Each row comes from the steps of one path. Every step used is in the known rows, and no mark comes twice. Write the path behind each row, first mark first.
Known rows
soru/zomo/bimav/nusi/mabi/toko/mavoz/tuvin: -0.451,-0.205,0.770,-0.212,1.704,1.164,0.333,-0.143,0.282,1.397,-0.991,-0.890,1.509,-0.615,1.203,-0.941,1.814,0.694,-0.178,-0.604,-0.224,-0.535,0.977,-0.591,-1.343,-0.109,0.819,-0.008,-2.781,1.209,-0.466,1.546,1.120,-0.959,0.713,-1.155,-0.258,1.890,1.059,-0.295,-0.890,1.595,0.391,1.001,-0.817
soru/bimav/nusi/mabi: 0.149,0.026,-0.418,0.100,-0.290,0.265,-1.172,0.136,1.678,-0.858,0.145,0.076,1.766,0.417,0.818,0.018,0.641,2.485,0.413,0.917,0.585,-0.845,-0.643,0.225,-0.093,-0.356,0.856,0.096,-2.061,1.289,0.978,2.173,0.441,0.987,0.931,-0.993,2.105,0.035,0.089,-1.429,1.940,0.123,-0.809,-0.986,2.215
toko/mabi/soru/zomo/bimav: -0.586,0.041,0.696,-0.140,0.222,0.973,-0.036,0.692,0.494,2.588,0.376,-0.314,-0.680,-0.935,-0.873,-0.909,-0.935,-2.406,0.016,1.294,-0.421,0.300,-0.738,-0.805,-2.850,0.428,-0.700,0.410,1.897,-1.426,1.347,0.145,0.539,0.296,-1.237,-1.204,-0.591,-0.142,0.629,-3.760,-0.419,1.239,-3.121,1.195,-1.194
bimav/mabi/toko/mavoz/zomo: 0.224,1.558,1.246,0.024,0.198,-0.765,-0.571,0.008,2.412,0.389,-1.130,0.300,-0.904,0.612,-0.371,1.307,2.286,-1.196,2.034,0.326,-1.050,0.807,0.180,0.479,-1.404,0.249,2.670,0.271,-2.013,1.472,-0.137,1.413,0.479,-2.095,0.857,2.955,-0.681,0.492,0.567,-0.915,0.882,-0.190,-1.316,-0.474,-1.257
mabi/bimav/nusi/soru/zomo/toko/mavoz: -0.497,-2.194,-0.533,0.054,-0.057,0.164,0.821,-0.179,1.289,-0.814,0.416,-1.313,1.193,1.126,0.747,-1.929,-1.306,-0.139,0.065,0.000,0.049,-0.538,-1.248,0.675,1.234,0.208,0.132,-0.287,0.609,-3.133,0.657,0.635,0.483,-1.188,2.562,-0.406,-1.359,1.951,1.322,1.420,1.647,0.167,-1.627,0.576,-1.115
nusi/mabi/soru/tuvin/mavoz: 0.454,-1.206,-1.678,0.029,-0.094,0.139,-0.526,-0.401,0.692,-0.406,-0.055,1.023,-0.477,-0.485,-0.561,0.684,-0.752,0.925,1.866,0.556,0.697,-0.595,-1.419,-0.892,0.633,0.838,-0.392,0.536,-0.698,-0.932,0.526,-1.518,-0.904,1.334,-0.132,-0.384,1.353,-0.959,-0.858,-0.712,-1.159,-1.004,0.263,-1.171,0.633
mavoz/toko/mabi/bimav/nusi/zomo/soru/tuvin: -1.326,0.460,0.342,-1.415,-0.244,1.468,0.057,0.046,-1.368,-2.909,-0.058,-1.570,-0.061,-1.173,-0.481,-3.293,-1.332,-1.102,0.573,0.340,0.569,-1.016,-1.082,-0.581,-0.413,0.072,-1.978,-0.746,4.383,2.027,-2.124,-0.183,-0.493,0.306,0.889,2.118,0.068,0.427,1.530,-0.166,0.600,-1.515,-2.724,-0.016,-3.232
zomo/bimav/mabi/soru: -0.028,-0.712,1.327,-0.113,-2.112,0.060,-1.304,0.422,3.215,2.838,0.458,0.721,0.238,-0.522,-1.151,1.075,-0.474,-2.985,0.757,0.771,0.479,2.535,0.519,-0.822,-0.252,-1.148,0.332,0.573,-1.840,-3.190,0.376,-0.645,0.099,-0.888,-1.552,0.199,-0.167,-0.692,-1.099,-0.788,-0.616,0.459,-2.264,0.332,0.710
bimav/toko/mabi/soru/tuvin/nusi/zomo: 0.344,2.553,-0.560,-0.716,0.228,0.839,-0.779,0.153,-1.134,-0.475,0.727,-0.133,-0.983,-1.035,-0.859,0.397,-1.655,-1.028,-1.407,0.319,0.958,-1.653,-1.135,0.696,-0.668,0.906,-1.979,-0.069,1.693,2.914,0.084,-1.927,-0.068,0.294,1.511,-0.631,-0.837,-1.864,-0.634,-0.001,-0.375,0.140,-0.343,0.470,-1.734
mabi/bimav/toko/mavoz: 0.013,0.540,0.932,-0.684,-1.453,0.169,-1.067,0.579,1.858,2.263,-0.474,0.573,0.759,0.666,-0.684,0.425,-1.118,-0.445,0.869,-0.156,-0.570,0.245,-0.695,-0.321,-0.045,0.133,1.121,-0.242,-1.564,-2.694,1.661,0.667,-0.552,0.209,2.247,2.310,-1.230,-0.094,0.798,2.231,1.065,-0.254,-1.593,0.284,0.695
soru/tuvin/nusi/mabi/bimav/toko: 0.390,1.299,0.313,-1.043,-0.394,1.724,-1.092,0.349,-0.602,0.794,0.737,-0.007,0.339,0.185,-0.180,0.161,-1.709,1.360,-0.617,-1.101,1.181,-0.661,-0.256,-0.657,0.632,-0.005,-1.541,-0.440,-1.987,0.329,0.884,0.507,-0.826,2.668,2.466,-0.762,0.486,-1.317,-0.522,4.157,-0.535,-0.125,0.122,-0.787,0.907
toko/mavoz/nusi/soru/tuvin: -0.113,-0.478,-1.478,0.482,2.136,0.225,0.225,-0.273,-0.253,-2.619,-0.489,-0.136,-0.426,0.720,0.606,-0.703,-0.221,1.139,-1.293,-0.574,-2.459,-0.304,1.457,1.385,0.388,0.257,-0.058,-0.367,-0.602,0.875,0.884,0.720,1.303,0.296,0.484,0.492,-0.405,2.101,0.235,1.887,1.874,-1.325,-0.644,0.368,0.489
tuvin/mavoz/nusi/soru/bimav/mabi/toko: 1.502,1.569,0.260,0.819,0.268,-1.239,0.605,-0.841,2.037,0.123,0.094,0.692,0.030,1.011,-0.141,2.857,1.120,0.610,-0.159,-2.001,-0.063,1.047,-0.162,0.651,2.287,-0.571,0.863,-0.059,-3.548,1.435,-0.842,0.126,0.638,-0.507,-0.955,0.302,0.737,0.266,-1.376,-2.658,-0.873,0.752,1.618,-0.743,3.191
tuvin/mavoz/zomo/soru/nusi: -0.135,-1.367,0.041,0.261,-0.442,-1.078,0.413,0.710,-1.274,-0.527,-0.340,-0.071,-1.800,-0.250,0.250,-0.308,2.572,0.044,1.109,0.997,-0.483,0.154,0.188,-0.669,-1.289,-0.779,0.037,-0.448,1.007,1.365,-0.259,-0.350,0.054,-0.131,-0.757,1.307,0.301,0.114,-0.040,5.096,-1.167,0.513,0.382,-0.711,0.219
mavoz/nusi/mabi/soru/zomo: 0.041,0.145,-0.412,0.218,2.281,-0.340,-0.858,-0.117,0.781,-1.110,0.270,0.131,-1.158,0.651,-0.043,1.548,-0.184,0.969,1.434,0.081,-0.152,0.278,1.185,-0.804,-0.430,0.676,-0.737,0.584,-0.259,-1.764,0.567,1.404,0.951,-0.611,-2.686,-1.043,0.642,-0.382,-0.669,-1.221,0.841,0.842,-0.719,-0.374,1.908
toko/mavoz/zomo/bimav: -1.129,-0.859,0.562,0.183,0.174,-0.109,-0.252,0.568,1.342,1.993,-1.034,0.166,-0.032,0.214,0.596,-1.640,0.957,-0.292,0.415,0.753,-2.593,0.887,0.813,-0.158,-2.345,0.395,1.487,0.516,0.736,0.735,-0.181,2.343,-0.021,-0.575,1.639,0.337,0.037,0.760,1.188,2.056,0.567,-0.203,-1.663,0.487,-1.507
mabi/toko/bimav/nusi/zomo/soru/tuvin/mavoz: 0.008,0.243,0.367,-0.468,0.226,1.185,1.787,0.260,-0.158,-0.121,-1.098,-0.309,1.029,-1.097,0.488,-2.453,2.621,0.048,-0.457,1.017,1.248,-2.793,-2.985,-1.077,0.765,-1.289,-1.021,-0.723,-0.627,1.066,0.089,-2.953,0.214,-1.910,2.629,0.873,-0.593,1.316,0.612,2.393,-2.382,-0.070,0.417,-0.168,-2.092
bimav/nusi/soru/zomo/mabi/toko/mavoz: 0.192,-0.056,-0.503,1.090,0.702,-0.622,1.174,-0.871,0.432,-1.168,-0.083,-0.980,0.254,0.468,0.490,-0.364,1.133,-0.556,-0.030,1.213,-0.281,-0.281,-1.261,1.331,-0.559,-0.262,0.846,-0.413,-2.971,0.128,1.304,0.206,1.060,-2.370,0.458,-0.829,-1.606,1.653,1.466,-1.057,-0.261,0.838,-1.412,0.188,-1.312
toko/mavoz/tuvin/nusi: -0.450,0.850,0.019,-0.134,-0.669,-0.372,-0.427,0.942,-0.110,0.908,-1.198,0.555,0.257,-0.239,0.375,0.010,2.103,1.774,-1.940,0.289,-1.440,-0.516,2.125,-0.724,-1.016,0.791,0.070,-0.100,-1.228,-0.225,0.705,1.193,0.276,-0.584,-0.505,0.771,0.807,0.222,-0.255,2.975,1.625,-0.608,0.634,0.371,0.659
bimav/mabi/toko/soru/nusi: 0.901,0.784,1.232,0.347,-0.463,0.125,-0.849,0.799,-0.507,-0.635,-0.269,0.152,-0.354,-0.546,-1.075,1.524,2.359,-1.837,0.609,1.749,0.111,-0.124,0.792,0.274,-0.451,-2.004,1.049,-0.716,-1.603,0.875,2.022,-1.615,1.398,-0.748,-0.924,2.020,-1.346,0.826,0.053,-1.592,0.365,-0.044,-1.779,-0.055,-0.060
zomo/soru/tuvin/mavoz: 0.167,-1.758,-0.038,0.126,-1.748,0.075,0.850,0.694,-0.600,-0.520,-0.071,0.398,-1.045,-0.260,-0.175,-1.174,1.512,0.056,0.613,1.187,0.326,-1.312,0.102,-0.892,-0.813,-0.252,0.035,-0.364,-0.693,-0.125,1.643,-2.199,-0.291,1.743,0.697,1.884,0.697,0.759,-0.260,2.546,-0.335,-0.324,-0.631,-0.633,0.906
nusi/soru/zomo/bimav/mabi/toko: 0.649,0.023,1.345,0.899,0.368,-0.621,0.526,-0.504,2.122,1.969,0.850,-0.565,-0.583,0.983,-0.446,0.884,0.472,-2.764,-0.971,-0.365,0.123,0.459,0.609,0.544,-0.090,-1.084,0.290,0.296,-4.172,0.136,1.041,0.024,1.632,-1.525,1.122,-1.324,-0.761,1.139,-0.731,-0.533,-1.565,1.876,-2.274,0.408,-0.481
toko/mabi/soru/tuvin/mavoz/nusi: 0.437,1.562,-0.693,-0.250,0.650,1.393,0.230,0.673,-0.809,-0.633,-0.579,0.508,-1.577,-1.639,-0.574,0.271,-0.068,0.141,1.103,-0.326,-0.212,0.589,-0.961,-0.628,-0.344,1.041,-1.010,-0.189,2.852,0.291,-0.005,-0.915,-0.437,1.588,-3.808,1.244,-0.139,-0.442,-0.205,-2.293,-0.641,-0.505,0.370,0.251,1.291
nusi/soru/tuvin/mavoz: 0.689,-0.955,-1.592,0.972,-0.257,-0.932,0.655,-0.111,0.337,-0.932,-0.024,0.438,-1.108,0.434,-0.019,-0.154,0.232,0.663,-0.536,0.069,-0.371,-1.139,-0.546,0.642,1.255,0.436,-0.391,0.133,-0.662,0.754,1.626,-0.806,0.079,0.845,1.140,-0.187,0.762,0.664,-1.079,2.804,-0.658,-0.722,-0.413,-0.687,0.690
tuvin/mavoz/nusi/mabi/bimav/toko/soru: -0.112,0.711,0.415,0.105,-0.204,0.192,-0.498,-0.052,-0.343,0.752,0.024,0.974,0.395,-0.024,0.231,1.738,-1.655,0.827,3.130,-1.005,0.851,1.522,0.386,-1.134,2.159,-0.054,0.466,0.097,-0.793,-2.913,-0.344,1.030,-1.256,1.028,-0.403,1.139,0.494,-1.211,-0.250,2.639,-0.546,-0.019,2.881,-0.455,2.605
tuvin/nusi/zomo/bimav/mabi: 0.387,0.362,0.776,0.304,-1.124,-0.130,-0.734,0.252,1.525,2.757,0.785,0.232,0.379,0.034,0.224,0.095,0.859,-0.212,-2.458,0.205,0.086,0.116,0.393,0.099,0.552,-0.285,-0.548,0.376,-3.102,-0.759,-0.882,-0.584,-0.322,-1.521,1.296,-1.528,1.211,-0.983,-1.664,2.097,-0.651,-0.465,0.161,0.592,-0.123
nusi/zomo/mabi/bimav: -0.294,-0.734,0.113,-0.291,-0.405,-0.724,-0.742,0.163,0.253,0.693,0.054,0.346,-0.160,0.742,-0.568,-1.150,-1.027,0.482,-0.315,0.731,0.351,0.233,-1.515,-0.200,0.300,0.352,-0.279,0.511,1.459,-3.417,0.108,0.853,-1.412,0.107,-2.259,0.804,0.845,-0.542,0.590,-1.553,0.253,-2.028,-1.608,-0.189,-0.257
zomo/mabi/toko/bimav/nusi/soru/tuvin/mavoz: 0.528,0.599,-0.382,0.642,-0.262,1.252,2.055,-0.125,-0.044,-0.089,-0.646,-0.331,0.630,-0.903,0.395,-1.467,1.116,-0.842,-0.425,0.464,1.386,0.218,-3.209,-0.008,1.406,-1.447,-0.674,-0.536,-1.397,0.596,0.994,-1.084,-0.387,-0.486,-0.608,-1.072,-0.958,0.634,0.591,1.903,-3.308,0.063,0.421,-0.691,-1.273
mavoz/nusi/soru/bimav/toko: 0.571,1.259,0.254,0.667,0.363,-1.135,-0.481,-0.065,1.181,-1.112,0.717,0.140,-0.143,1.755,0.266,1.964,-0.911,0.311,-1.119,-1.445,-0.405,0.620,1.976,1.335,0.773,-0.739,0.288,0.023,-1.217,2.817,0.871,2.142,1.364,0.942,0.443,-0.598,-0.040,-0.029,-0.923,1.912,1.383,1.870,-0.302,-0.279,3.480
toko/soru/nusi/zomo/mabi: -0.026,-2.009,-0.824,0.814,0.291,-0.650,-0.522,0.377,-2.960,-1.992,0.293,-0.144,-0.643,-0.253,-0.120,-0.974,0.561,-0.374,-0.624,2.669,-0.327,-0.748,0.193,1.197,-0.775,-0.887,0.343,-0.072,2.627,-0.245,1.049,-1.349,-0.003,0.177,-2.012,-0.148,-0.172,0.212,0.630,-1.576,0.920,-1.713,-0.864,0.312,-1.418
toko/mavoz/tuvin/nusi/soru/zomo/bimav: -0.924,-1.368,-0.329,0.368,0.936,-0.415,1.087,-0.122,-0.803,2.094,0.042,-0.747,0.413,0.127,1.019,-1.272,0.355,0.293,-3.677,-0.961,-2.129,-0.323,2.495,0.152,-0.850,0.355,-0.949,0.051,-0.787,-0.424,0.077,1.007,1.348,-0.955,1.627,-2.988,0.124,1.512,-0.532,3.103,-0.108,0.962,0.650,1.487,-1.185
bimav/mabi/soru/tuvin/nusi/zomo: 0.726,0.156,-0.470,-0.694,-0.362,-0.025,-1.033,-0.006,0.581,-0.538,0.691,0.121,-0.641,-0.536,-0.857,0.651,0.130,-0.314,-1.298,0.162,0.595,-1.009,-0.152,0.572,0.915,0.188,-1.522,0.100,0.750,-0.256,-0.269,-2.707,0.292,-1.123,0.633,-0.459,0.197,-0.729,-2.183,-1.176,0.307,-1.150,-0.658,0.003,-0.906

Which path is each row?
-0.775,-0.462,-0.075,-0.388,0.161,0.600,0.008,-1.099,1.061,-1.139,-0.398,-0.017,3.054,0.218,0.622,-0.638,0.790,1.525,0.821,1.615,0.014,-1.334,-1.235,-0.458,-1.202,-1.124,1.607,-0.671,-5.756,1.374,-0.135,0.126,0.814,-0.402,3.501,0.683,0.835,1.274,2.279,-2.791,1.161,0.098,-0.169,-0.753,0.046 -> zomo/soru/bimav/nusi/mabi/toko/mavoz
-1.733,0.055,0.516,-1.133,-0.086,0.193,-0.473,-0.829,-0.247,0.852,0.388,-0.125,0.789,0.538,0.524,-0.159,-1.879,0.197,1.475,-0.316,-0.010,1.107,0.166,-1.112,-0.867,-0.081,0.031,-0.262,-2.865,-1.225,-1.774,1.864,-0.869,-0.231,3.918,0.681,0.440,-1.279,1.129,5.946,0.075,0.023,1.813,-0.743,-1.289 -> tuvin/nusi/mabi/bimav/toko/mavoz/zomo/soru
-0.182,-1.736,-0.458,-0.317,0.607,0.681,0.900,0.237,-3.345,-1.113,-0.273,0.125,-0.544,-0.814,0.188,-2.084,-0.647,1.315,0.799,-0.594,-0.285,0.149,-0.467,0.111,1.474,0.375,-0.548,-0.160,6.203,-2.454,-0.937,-1.343,-1.575,1.863,-2.849,1.032,0.130,0.799,0.281,-2.931,-0.335,-2.562,1.550,0.428,-0.199 -> toko/soru/tuvin/mavoz/nusi/zomo/mabi/bimav
-0.528,2.118,-0.716,0.384,-1.324,-0.372,0.332,-0.491,1.331,-0.375,-0.413,-0.337,0.158,-0.788,-0.409,-0.133,-1.572,-0.523,1.538,-0.395,0.290,1.427,-2.525,-0.815,2.229,0.786,-1.401,-0.217,0.767,-0.055,-1.925,1.768,-1.345,-1.322,-0.375,0.535,0.738,-1.193,0.471,2.353,-1.389,-0.750,-0.630,-0.766,-0.730 -> tuvin/mavoz/toko/mabi/bimav/nusi/soru
0.582,-0.988,-0.947,0.214,0.046,-1.231,0.155,-0.503,0.017,-0.094,0.148,0.940,-0.120,0.042,-0.177,0.733,-0.209,1.612,0.280,-0.454,-0.128,0.801,-1.245,0.079,0.900,0.707,-0.038,0.603,3.188,-0.960,-1.932,-1.096,-1.270,0.356,-3.790,-0.917,1.110,-1.208,-0.689,-5.865,-0.629,-0.620,1.668,-0.253,1.956 -> tuvin/mavoz/nusi/zomo/mabi/soru/bimav
0.617,1.618,1.343,-0.850,-0.842,0.212,-0.197,0.290,0.665,1.686,-0.770,0.363,1.303,-0.088,-0.264,1.276,2.468,0.932,-1.960,-1.227,-0.718,-0.362,1.375,-0.038,-0.885,-0.179,1.385,-0.435,-2.445,1.904,-0.272,0.093,0.769,0.134,0.434,1.026,0.430,0.619,-0.425,-4.140,1.327,0.182,0.954,0.126,0.752 -> soru/bimav/mabi/toko/mavoz/tuvin/nusi
0.442,-2.929,-0.621,-0.640,0.007,-0.246,-1.084,-0.161,0.131,-1.435,0.240,-0.354,-0.125,-0.077,-0.501,0.723,-0.460,-2.088,-0.422,-0.552,0.853,0.575,1.103,1.007,0.714,-0.259,1.108,0.351,1.927,-1.441,-2.142,-2.596,0.182,-0.868,-2.097,1.329,-1.171,0.127,-0.652,-1.909,1.251,-1.059,0.982,1.006,-1.635 -> bimav/mabi/soru/nusi/zomo/toko/mavoz/tuvin
-0.906,0.584,0.390,-0.632,-0.657,0.722,-0.319,0.717,0.985,-1.939,0.110,-0.730,0.178,-0.559,0.098,-1.073,-0.645,-1.200,1.988,1.038,1.194,0.981,-1.112,0.263,-1.992,0.283,0.652,0.409,6.073,3.350,-1.238,2.124,0.052,0.757,-1.320,0.257,-0.195,-0.650,1.531,-4.210,1.954,1.289,-1.812,-0.346,-0.996 -> mavoz/zomo/toko/mabi/soru/bimav/nusi
0.232,-1.616,-0.611,-0.313,-0.975,-0.938,-0.738,-0.960,0.869,0.376,0.686,0.458,0.975,0.640,-0.745,0.598,-2.271,-1.092,0.330,0.532,-0.084,-0.007,-1.363,1.510,-0.846,0.320,1.749,0.528,1.254,-0.416,-0.313,-1.641,-0.782,0.465,1.392,-0.332,-0.893,-1.157,0.520,-5.734,1.054,-0.217,-0.457,0.249,-0.911 -> nusi/zomo/mabi/soru/bimav/toko/mavoz
-0.639,0.470,-0.348,-0.593,-0.043,1.955,-0.668,0.111,1.484,-1.852,-0.639,-0.496,0.804,-1.061,-0.438,-1.092,-0.816,-1.056,1.839,0.843,0.718,0.237,-0.896,-1.622,0.376,-0.587,-1.594,0.104,1.777,1.112,-0.413,0.363,-0.234,-0.546,0.634,-1.086,0.120,-1.117,0.170,1.605,-0.296,-0.443,-2.428,-1.410,-2.287 -> mavoz/toko/bimav/nusi/mabi/soru/tuvin
0.231,-0.155,-0.013,0.343,-1.140,0.287,0.078,0.417,-3.292,-1.551,1.036,-0.269,-0.839,-0.366,0.088,-0.801,-0.318,-0.780,-0.985,1.309,0.974,-1.355,1.146,1.383,-0.632,-0.201,-0.272,-0.132,2.355,2.261,1.120,-2.096,-0.564,1.486,1.518,-0.745,-0.745,-0.872,-0.356,1.221,0.409,-0.380,0.303,0.142,-1.616 -> bimav/toko/soru/tuvin/nusi/zomo/mabi
-0.203,1.256,-0.309,0.368,1.802,-1.292,1.035,-0.393,-0.607,0.108,-0.787,-0.398,-0.320,0.621,0.267,0.492,1.849,1.035,-2.887,-0.615,-1.563,-1.769,1.681,0.063,-0.568,0.740,-0.785,-0.205,-2.206,1.666,0.731,0.752,1.892,-2.387,1.355,-1.086,-0.475,1.498,-0.074,1.328,0.001,1.036,0.324,0.437,-1.096 -> mabi/toko/mavoz/tuvin/nusi/soru/zomo
0.317,-0.443,0.636,0.502,1.600,1.262,-0.106,-0.203,0.391,1.834,0.659,-0.495,0.095,0.874,1.172,0.534,-0.701,-0.059,0.506,-1.320,-0.950,0.653,1.743,0.302,-1.188,0.308,1.311,0.185,-3.706,-0.166,0.092,1.346,0.281,0.996,1.898,-1.647,-0.627,0.109,0.242,2.471,-0.027,1.776,0.945,1.042,1.058 -> soru/zomo/bimav/toko/mavoz/nusi/mabi
0.107,0.083,-0.420,0.538,1.175,0.484,1.696,-0.045,-0.634,-0.157,0.799,-0.707,-1.330,0.826,0.341,-0.602,-1.986,-0.167,0.316,-1.713,0.646,0.794,-1.339,-0.229,1.279,1.361,-0.808,0.129,2.070,-2.408,-0.799,1.170,-0.795,1.227,-2.292,-0.188,-0.016,0.058,0.605,-0.271,-0.355,0.284,1.101,0.384,0.698 -> tuvin/mavoz/nusi/soru/zomo/toko/mabi/bimav
1.114,0.921,-0.194,1.728,1.304,-1.433,1.828,-0.598,-0.504,-0.505,0.096,-0.027,-2.027,0.964,0.204,1.388,1.517,0.360,0.122,-0.672,0.018,0.718,-0.193,0.149,0.601,0.362,-0.188,0.091,-2.037,0.374,0.239,0.238,0.062,-0.879,-3.436,-0.949,-0.350,0.223,-0.168,-0.127,-2.458,1.379,0.986,-0.463,1.690 -> tuvin/mavoz/nusi/soru/zomo/mabi/toko
-1.163,1.061,0.975,-0.875,-0.764,0.228,-1.177,0.415,-1.562,0.821,0.088,0.381,0.885,-0.412,0.016,0.943,-1.626,0.372,0.339,-0.673,1.380,0.766,2.548,-1.373,0.676,-0.417,-0.678,0.086,0.114,-1.487,0.090,1.998,-0.316,1.099,0.018,0.261,0.837,-1.247,-0.507,3.698,0.531,0.292,2.070,-0.262,0.791 -> mavoz/tuvin/nusi/mabi/bimav/toko/soru
-0.944,-0.689,-1.210,-1.020,0.458,-0.016,-0.987,-0.659,0.095,0.525,-0.395,0.781,2.081,-0.301,0.053,0.614,-0.861,2.456,-1.124,-0.318,-0.985,-0.194,0.878,-0.843,-0.705,0.739,-0.061,0.313,-0.539,-0.478,-1.052,0.817,0.158,0.694,0.298,-1.563,1.958,-0.660,-0.187,-3.778,1.652,-0.727,1.795,-0.317,0.347 -> toko/mavoz/tuvin/nusi/mabi/soru/bimav
0.098,-0.086,0.559,0.214,-0.781,-0.601,0.234,0.046,-1.639,0.529,0.218,0.571,-0.372,-0.157,0.049,0.546,-1.299,-0.207,1.916,-0.749,0.943,1.570,-0.194,-0.004,1.989,0.042,0.433,0.160,3.030,-3.003,-1.139,-0.553,-1.912,0.368,-2.248,1.291,-0.571,-1.137,-0.102,0.465,-1.010,-0.573,2.617,0.365,1.130 -> tuvin/mavoz/nusi/zomo/mabi/bimav/toko/soru
0.112,0.235,0.372,-0.791,-1.345,-1.177,-0.736,-0.025,-0.962,0.482,0.793,0.214,0.124,-0.119,-0.517,1.234,-1.017,-0.285,-1.914,-0.947,1.504,0.461,1.347,0.378,-0.393,-0.042,-0.733,0.514,3.085,1.716,-1.368,-0.482,-0.479,0.850,-2.048,-1.639,0.203,-2.148,-1.388,-2.359,-0.189,1.315,1.499,0.062,0.635 -> mavoz/tuvin/nusi/zomo/mabi/soru/bimav/toko
-0.383,0.223,0.262,-0.710,0.383,-0.648,0.400,-0.144,-0.677,1.677,0.288,-0.807,0.108,0.687,0.208,0.434,-1.304,-0.067,-2.112,-2.474,-0.652,-0.204,1.591,0.327,0.641,0.480,-1.056,-0.386,0.211,-1.633,0.504,1.190,0.927,-0.624,2.193,-0.908,-1.177,0.674,-0.775,4.108,0.371,1.357,1.018,0.979,-0.310 -> mabi/bimav/toko/mavoz/tuvin/nusi/soru/zomo
0.889,-0.683,-0.169,0.795,-0.285,0.071,0.783,0.245,-3.101,-1.940,0.471,0.073,-1.643,-0.432,0.488,0.042,0.032,-0.417,1.256,-0.361,0.833,-0.008,1.149,1.409,0.733,0.165,0.834,0.057,3.588,1.453,-0.172,-2.125,-1.129,1.922,-1.300,0.735,-0.864,-0.363,-0.656,0.518,-0.540,-0.263,2.431,0.328,0.515 -> bimav/toko/soru/tuvin/mavoz/nusi/zomo/mabi
0.431,0.199,0.013,0.813,0.644,-0.966,1.120,-0.346,-1.881,-0.867,-0.548,0.831,0.276,0.062,0.174,0.106,1.497,1.750,0.402,0.414,-0.449,-0.696,-0.494,0.253,0.359,0.130,1.098,0.184,2.363,1.865,-1.074,-0.997,-0.716,0.388,-1.933,0.240,0.617,0.138,0.742,-6.893,-0.420,-0.616,1.895,-0.233,0.790 -> tuvin/mavoz/nusi/zomo/mabi/toko/soru/bimav
